Below is a small trained network, with its code and all its weights. Each question gives an input and a class and asks what happens when units are switched off, that is, made to give their printed mean instead of their output.

import numpy as np


def w(rows, s, z=0):
    codes = np.array(rows[::2]) - 128.0
    scale = np.full(codes.shape[1], s)
    scale[-1] = z or s
    return codes * scale


def norm(h):
    return h / np.sqrt((h * h).mean(-1, keepdims=True) + 1e-5)


def f(y):
    return y / 2 * (1 + np.tanh(0.7978845608 * (y + 0.044715 * y**3)))


def log_softmax(a):
    a = a - a.max(-1, keepdims=True)
    return a - np.log(np.exp(a).sum(-1, keepdims=True))


def net(x, mask):
    res = np.array(x, float).reshape(1, 2) / 4 @ E
    u = 0
    for l in range(4):
        y = f(norm(res) @ A[l][:, :-1].T + A[l][:, -1])
        res = res + np.where(mask[u : u + 4], y, B[l][:, -1]) @ B[l][:, :-1]
        u += 4
    return log_softmax(norm(res)[-1] @ U[:, :-1].T + U[:, -1])


A, B = {}, {}
E = w([
[22,84,52,189,117,123,141,253,114,212],'x0',
[122,127,208,43,209,115,43,188,160,197],'x1',
],0.0011)
A[0] = w([
[88,156,41,208,40,85,222,134,126,106,56],'L0N1',
[90,176,121,136,128,135,130,158,119,134,197],'L0N2',
[86,136,90,157,88,69,182,136,186,114,2],'L0N3',
[97,133,18,252,41,109,219,118,94,97,111],'L0N4',
],0.0017,0.0023)
B[0] = w([
[109,56,110,218,125,211,133,82,118,26,174],'L0N1',
[53,16,98,177,135,96,109,177,96,179,187],'L0N2',
[156,58,163,153,159,164,96,48,201,5,80],'L0N3',
[49,93,31,224,76,201,198,135,110,69,250],'L0N4',
],0.0012,0.0017)
A[1] = w([
[132,151,137,129,134,150,122,126,68,127,38],'L1N1',
[198,184,232,20,182,78,67,76,156,102,7],'L1N2',
[203,190,236,16,181,73,69,74,159,98,7],'L1N3',
[36,92,104,117,159,103,82,255,129,253,116],'L1N4',
],0.0023,0.0011)
B[1] = w([
[93,107,142,143,137,101,132,141,155,120,112],'L1N1',
[127,17,96,239,126,235,87,77,22,132,237],'L1N2',
[132,20,95,249,143,244,74,75,21,143,246],'L1N3',
[160,206,207,26,183,25,106,122,203,118,253],'L1N4',
],0.0015,0.0026)
A[2] = w([
[193,195,205,39,169,97,91,104,134,119,127],'L2N1',
[74,156,200,5,203,24,75,238,217,209,169],'L2N2',
[176,176,89,150,56,153,214,68,140,62,254],'L2N3',
[212,209,206,51,167,115,87,74,87,129,128],'L2N4',
],0.0028,0.00056)
B[2] = w([
[83,127,58,141,91,132,159,160,139,105,148],'L2N1',
[49,234,91,42,218,50,44,200,6,199,253],'L2N2',
[115,159,170,59,180,71,84,195,152,209,188],'L2N3',
[56,97,39,170,73,146,180,193,149,106,152],'L2N4',
],0.0026,0.0042)
A[3] = w([
[170,33,154,205,146,238,74,85,83,132,27],'L3N1',
[57,65,51,253,87,152,182,173,179,130,15],'L3N2',
[173,177,193,25,123,71,149,125,189,141,30],'L3N3',
[164,44,149,189,146,236,79,90,94,128,7],'L3N4',
],0.0038,0.0019)
B[3] = w([
[239,28,224,246,203,224,63,27,88,228,255],'L3N1',
[51,7,13,214,35,250,201,223,224,11,231],'L3N2',
[219,166,203,72,23,86,213,27,216,27,151],'L3N3',
[220,39,211,215,187,206,91,51,84,189,229],'L3N4',
],0.0022,0.0041)
U = w([
[1,251,88,2,252,2,8,255,5,250,234],'0',
[254,3,251,254,238,253,14,2,17,242,239],'1',
[249,251,244,6,10,7,246,8,248,16,2],'2',
[7,4,2,254,7,241,246,248,245,7,51],'3',
],0.0044,0.0017)

Each question gives the input, the list of numbers given to net, and the class t.
The units are the neurons (one row each of A and B). Each row of codes is followed by its name. A weight is (code - 128) times the scale printed after its matrix; where a second scale follows, it is the last column's (A, B and U).
mask holds one flag per neuron, layer by layer. A switched-off neuron (its flag False) gives its mean, the last column of its row in B, instead of its output. The means were averaged over made-up inputs and are rounded, as every weight is.
A unit's drop is (log p(t) with every unit on - log p(t) with that unit switched off) / (log p(t) with every unit on - log p(t) with every unit switched off).
unit that matters most: the unit with the biggest drop
k most important neurons: the k neurons with the biggest drops, biggest first
k most important neurons of layer l: the k neurons of layer l with the biggest drops, biggest first
drop of u: that unit's drop, to one decimal
input [-2,-5], class 2: unit that matters most -> L1N3
input [-1,7], class 0: 4 most important neurons -> L1N4, L0N1, L0N3, L3N1
input [-2,-8], class 2: 4 most important neurons -> L1N2, L1N3, L2N4, L2N3
input [-1,-8], class 3: 2 most important neurons -> L2N2, L0N4
input [8,-1], class 0: 3 most important neurons -> L1N4, L1N3, L1N2
input [7,-1], class 0: 2 most important neurons -> L1N4, L1N3
input [-5,-4], class 2: 2 most important neurons of layer 2 -> L2N3, L2N2
input [6,-1], class 0: 2 most important neurons of layer 1 -> L1N3, L1N2
input [0,-3], class 3: 3 most important neurons of layer 1 -> L1N4, L1N3, L1N2
input [-3,-8], class 2: 4 most important neurons -> L1N3, L2N3, L2N2, L1N2
input [-1,-2], class 2: 3 most important neurons -> L1N3, L1N2, L2N2
input [0,-6], class 3: 2 most important neurons -> L0N4, L2N2
input [0,-2], class 3: 4 most important neurons -> L2N2, L0N4, L1N4, L1N3
input [-5,-5], class 2: most important neuron -> L2N2
input [-4,-7], class 2: drop of L0N4 -> 0.0
input [1,-5], class 3: drop of L2N2 -> 1.2
input [-3,-6], class 2: drop of L2N2 -> 0.1
input [3,-5], class 3: drop of L2N2 -> 0.1
